Here is a tiny trained network, its code and every weight. The questions are about switching its units off for an input and a class, where a switched-off unit gives its printed mean instead of its output.

import numpy as np


def w(rows, s, z=0):
    codes = np.array(rows[::2]) - 128.0
    scale = np.full(codes.shape[1], s)
    scale[-1] = z or s
    return codes * scale


def norm(h):
    return h / np.sqrt((h * h).mean(-1, keepdims=True) + 1e-5)


def f(y):
    return y / 2 * (1 + np.tanh(0.7978845608 * (y + 0.044715 * y**3)))


def log_softmax(a):
    a = a - a.max(-1, keepdims=True)
    return a - np.log(np.exp(a).sum(-1, keepdims=True))


def net(x, mask):
    res = np.array(x, float).reshape(1, 6) / 4 @ E
    u = 0
    for l in range(2):
        y = f(norm(res) @ A[l][:, :-1].T + A[l][:, -1])
        res = res + np.where(mask[u : u + 3], y, B[l][:, -1]) @ B[l][:, :-1]
        u += 3
    return log_softmax(norm(res)[-1] @ U[:, :-1].T + U[:, -1])


A, B = {}, {}
E = w([
[121,126,119,127,125,124],'x0',
[129,129,124,129,131,126],'x1',
[147,109,146,89,227,82],'x2',
[81,97,213,54,59,81],'x3',
[81,90,209,255,134,142],'x4',
[171,148,109,168,76,33],'x5',
],0.003)
A[0] = w([
[82,75,163,67,119,172,4],'L0N0',
[141,123,74,166,3,204,9],'L0N1',
[228,110,81,195,53,59,89],'L0N2',
],0.0054,0.0022)
B[0] = w([
[71,157,111,126,36,121,149],'L0N0',
[148,24,123,65,254,81,207],'L0N1',
[55,214,143,77,133,151,251],'L0N2',
],0.0076,0.0019)
A[1] = w([
[118,128,93,117,137,254,88],'L1N0',
[78,34,115,85,39,91,37],'L1N1',
[191,132,48,42,81,146,6],'L1N2',
],0.0067,0.0026)
B[1] = w([
[122,255,107,111,92,67,236],'L1N0',
[180,138,102,106,170,60,251],'L1N1',
[136,47,203,253,64,178,250],'L1N2',
],0.0084,0.0019)
U = w([
[107,64,152,219,55,203,191],'0',
[117,174,77,80,123,107,252],'1',
[34,250,108,48,71,117,23],'2',
[152,43,119,57,255,139,27],'3',
],0.009,0.0041)

Each question gives the input, the list of numbers given to net, and the class t.
The units are the neurons (one row each of A and B). Each row of codes is followed by its name. A weight is (code - 128) times the scale printed after its matrix; where a second scale follows, it is the last column's (A, B and U).
mask holds one flag per neuron, layer by layer. A switched-off neuron (its flag False) gives its mean, the last column of its row in B, instead of its output. The means were averaged over made-up inputs and are rounded, as every weight is.
A unit's drop is (log p(t) with every unit on - log p(t) with that unit switched off) / (log p(t) with every unit on - log p(t) with every unit switched off).
The circuit of an input: a set's keep is (log p(t) with only the set's units on - log p(t) with every unit switched off) / (log p(t) with every unit on - log p(t) with every unit switched off). Starting from all 6 units, units are removed one at a time, each time the one whose removal leaves the highest keep (on an exact tie, the one counted first), for as long as the keep stays at least 0.8.
units of the circuit, in order: the units of the circuit, biggest drop first
k most important neurons: the k neurons with the biggest drops, biggest first
k most important neurons of layer l: the k neurons of layer l with the biggest drops, biggest first
input [-7,-3,4,3,1,8], class 2: 2 most important neurons of layer 0 : (L0N2 L0N1)
input [7,5,-8,-5,6,4], class 3: 2 most important neurons : (L0N1 L1N2)
input [-7,2,-4,6,2,-2], class 1: 2 most important neurons : (L1N1 L0N0)
input [-4,-2,-5,7,1,-5], class 1: 4 most important neurons : (L1N1 L0N2 L0N0 L1N2)
input [4,-5,7,-4,-2,-7], class 2: units of the circuit, in order : (L1N0 L0N1)
input [-8,8,-6,-1,4,5], class 3: 3 most important neurons : (L0N1 L1N0 L1N2)
input [5,-7,-8,-3,2,-8], class 2: most important neuron : (L1N0)
input [-3,-5,7,-5,-2,8], class 2: 4 most important neurons : (L0N2 L0N1 L1N1 L1N2)
input [-1,1,0,7,5,-1], class 1: units of the circuit, in order : (L1N2 L1N1)
input [-6,-4,-8,5,-6,-5], class 3: 2 most important neurons : (L0N1 L1N1)
input [3,8,8,-3,-1,8], class 2: 4 most important neurons : (L0N2 L0N1 L1N1 L1N2)
input [-2,-3,-4,3,-4,2], class 0: 2 most important neurons of layer 1 : (L1N2 L1N0)
input [-5,-5,5,-6,3,-8], class 2: 4 most important neurons : (L1N0 L0N1 L1N2 L1N1)
input [3,-5,-4,-6,-4,8], class 2: 2 most important neurons : (L0N2 L1N1)
input [0,6,-1,6,-6,-5], class 0: 2 most important neurons : (L1N2 L0N2)
input [-4,4,-7,4,-4,3], class 3: most important neuron : (L0N1)
input [8,1,-7,-2,6,5], class 3: units of the circuit, in order : (L0N1 L1N2)
input [0,-5,-5,2,-4,-3], class 3: 2 most important neurons : (L0N1 L1N1)
input [3,6,7,-7,-8,-3], class 0: 3 most important neurons : (L1N2 L0N1 L0N2)
input [1,2,-5,-8,-8,-6], class 0: 2 most important neurons of layer 1 : (L1N2 L1N1)
input [4,0,-1,-8,6,-3], class 1: units of the circuit, in order : (L1N0)
input [8,5,8,1,4,-8], class 2: 2 most important neurons of layer 0 : (L0N1 L0N0)
input [-6,8,5,1,4,6], class 2: 2 most important neurons of layer 0 : (L0N2 L0N1)
input [7,1,-7,-5,2,5], class 3: 2 most important neurons of layer 0 : (L0N1 L0N0)
input [-4,-5,0,-2,5,-6], class 2: 2 most important neurons of layer 1 : (L1N0 L1N2)
input [1,-3,-3,7,3,2], class 1: 2 most important neurons of layer 1 : (L1N1 L1N2)
input [8,0,-5,-7,-8,-3], class 0: 2 most important neurons of layer 1 : (L1N2 L1N1)
